Below are the code and all the weights of a small trained network. Each question names an input and a class and asks about switching units off, where a switched-off unit gives its printed mean instead of its output.

import numpy as np


def w(rows, s, z=0):
    codes = np.array(rows[::2]) - 128.0
    scale = np.full(codes.shape[1], s)
    scale[-1] = z or s
    return codes * scale


def f(y):
    return np.maximum(y, 0)


def log_softmax(a):
    a = a - a.max(-1, keepdims=True)
    return a - np.log(np.exp(a).sum(-1, keepdims=True))


def net(x, mask):
    res = np.array(x, float).reshape(1, 4) / 4 @ E
    y = f(res @ A[0][:, :-1].T + A[0][:, -1])
    res = res + np.where(mask, y, B[0][:, -1]) @ B[0][:, :-1]
    return log_softmax(res[-1] @ U[:, :-1].T + U[:, -1])


A, B = {}, {}
E = w([
[136,182,208,56,197,145,195,194],'x0',
[111,84,245,87,89,54,73,117],'x1',
[152,64,87,81,178,169,13,163],'x2',
[31,149,56,121,144,59,118,225],'x3',
],0.011)
A[0] = w([
[107,155,113,120,110,85,115,196,73],'neuron 0',
[81,95,198,78,51,32,76,118,31],'neuron 1',
[103,95,218,105,108,61,78,84,255],'neuron 2',
[151,164,27,201,197,159,163,166,46],'neuron 3',
[80,102,86,165,135,67,131,239,104],'neuron 4',
[124,96,188,85,71,56,97,157,45],'neuron 5',
[132,160,74,153,199,222,148,162,115],'neuron 6',
[110,178,136,155,82,30,239,102,63],'neuron 7',
[38,160,168,211,89,97,193,93,49],'neuron 8',
[128,97,30,201,74,49,83,100,81],'neuron 9',
[62,136,98,135,120,75,122,192,40],'neuron 10',
[154,198,182,57,184,159,165,164,79],'neuron 11',
[161,69,90,98,223,144,42,164,92],'neuron 12',
[17,150,93,135,113,101,90,200,118],'neuron 13',
[136,136,71,170,141,136,218,144,75],'neuron 14',
[163,49,73,21,148,205,44,141,165],'neuron 15',
[84,92,74,176,43,88,152,53,248],'neuron 16',
[168,177,51,163,179,197,146,78,158],'neuron 17',
[113,102,119,66,185,157,39,150,50],'neuron 18',
[240,102,163,138,119,200,122,101,51],'neuron 19',
[53,221,153,160,79,75,234,31,107],'neuron 20',
[88,62,229,49,135,69,113,116,48],'neuron 21',
[166,151,133,92,183,136,194,178,246],'neuron 22',
[107,58,71,254,31,142,57,82,93],'neuron 23',
[138,120,174,50,231,124,177,179,78],'neuron 24',
[253,96,187,129,80,180,133,49,105],'neuron 25',
[107,99,100,93,120,120,109,170,61],'neuron 26',
[63,187,60,75,97,20,116,167,122],'neuron 27',
[84,201,191,93,207,142,159,160,74],'neuron 28',
],0.009,0.007)
B[0] = w([
[210,136,120,80,108,127,162,43,161],'neuron 0',
[123,36,58,196,162,56,196,25,198],'neuron 1',
[96,125,145,161,170,60,249,114,244],'neuron 2',
[119,12,94,236,199,116,193,88,188],'neuron 3',
[177,203,88,91,122,185,196,84,200],'neuron 4',
[125,59,94,248,212,110,159,94,175],'neuron 5',
[68,53,121,176,182,75,179,93,185],'neuron 6',
[86,169,175,152,103,199,19,79,204],'neuron 7',
[85,183,131,159,144,179,35,42,191],'neuron 8',
[195,87,163,99,182,59,48,223,219],'neuron 9',
[208,151,41,109,136,218,154,56,174],'neuron 10',
[227,69,124,68,170,77,9,170,183],'neuron 11',
[58,230,239,186,95,171,36,61,198],'neuron 12',
[217,213,56,51,103,187,220,99,207],'neuron 13',
[97,68,175,150,194,100,151,48,170],'neuron 14',
[47,173,243,152,124,167,84,104,226],'neuron 15',
[133,115,220,53,164,59,82,216,247],'neuron 16',
[82,67,157,149,228,71,223,85,199],'neuron 17',
[56,180,178,150,118,186,48,56,176],'neuron 18',
[215,181,74,102,84,222,214,81,187],'neuron 19',
[97,189,223,170,118,181,2,86,233],'neuron 20',
[112,68,76,221,186,133,171,134,190],'neuron 21',
[151,139,178,110,119,46,108,231,204],'neuron 22',
[219,96,143,67,159,27,51,226,245],'neuron 23',
[196,54,110,95,169,52,20,180,180],'neuron 24',
[216,215,54,22,113,193,225,105,231],'neuron 25',
[143,146,80,117,115,175,111,38,151],'neuron 26',
[195,179,92,79,131,217,208,126,211],'neuron 27',
[166,62,105,122,163,94,21,205,180],'neuron 28',
],0.0059,0.015)
U = w([
[227,74,142,76,180,21,29,221,96],'0',
[245,175,91,67,136,199,211,86,118],'1',
[82,21,121,254,211,51,207,82,106],'2',
[54,173,188,177,135,172,5,80,109],'3',
[83,153,193,80,154,59,182,223,251],'4',
[160,116,101,191,16,142,90,165,119],'5',
[63,97,104,152,73,125,149,203,115],'6',
[106,84,83,94,74,123,135,119,114],'7',
],0.009,0.025)

Each question gives the input, the list of numbers given to net, and the class t.
The units are the neurons (one row each of A and B). Each row of codes is followed by its name. A weight is (code - 128) times the scale printed after its matrix; where a second scale follows, it is the last column's (A, B and U).
mask holds one flag per neuron, in row order. A switched-off neuron (its flag False) gives its mean, the last column of its row in B, instead of its output. The means were averaged over made-up inputs and are rounded, as every weight is.
A unit's drop is (log p(t) with every unit on - log p(t) with that unit switched off) / (log p(t) with every unit on - log p(t) with every unit switched off).
The circuit of an input: a set's keep is (log p(t) with only the set's units on - log p(t) with every unit switched off) / (log p(t) with every unit on - log p(t) with every unit switched off). Starting from the 12 units with the biggest drops (on a tie, the unit counted first), units are removed one at a time, each time the one whose removal leaves the highest keep (on an exact tie, the one counted first), for as long as the keep stays at least 0.8.
units of the circuit, in order: the units of the circuit, biggest drop first
most important unit: the unit with the biggest drop
k most important neurons: the k neurons with the biggest drops, biggest first
drop of u: that unit's drop, to one decimal
input [-3,-8,-4,6], class 2: most important unit : neuron 3
input [-3,7,-3,8], class 1: 2 most important neurons : neuron 13; neuron 27
input [-2,-5,7,-6], class 3: 3 most important neurons : neuron 15; neuron 12; neuron 13
input [3,-4,1,-1], class 2: 2 most important neurons : neuron 23; neuron 16
input [7,-7,-5,-7], class 0: 2 most important neurons : neuron 11; neuron 22
input [-4,8,-7,8], class 1: 2 most important neurons : neuron 27; neuron 13
input [-5,6,-8,-5], class 3: 2 most important neurons : neuron 20; neuron 7
input [-6,-8,8,5], class 2: 2 most important neurons : neuron 3; neuron 17
input [-7,-2,8,2], class 3: 3 most important neurons : neuron 12; neuron 15; neuron 18
input [-6,-3,-2,7], class 1: 4 most important neurons : neuron 13; neuron 27; neuron 4; neuron 10
input [7,-5,-8,-3], class 3: 3 most important neurons : neuron 20; neuron 7; neuron 23
input [-1,1,2,-2], class 4: 2 most important neurons : neuron 20; neuron 13
input [-7,5,-6,6], class 0: 2 most important neurons : neuron 16; neuron 9
input [5,6,7,-1], class 3: units of the circuit, in order : neuron 12
input [-8,0,-6,-2], class 0: drop of neuron 23 : 0.2
input [-7,-1,-4,2], class 0: drop of neuron 1 : 0.0
input [0,-4,-5,5], class 1: drop of neuron 18 : 0.1
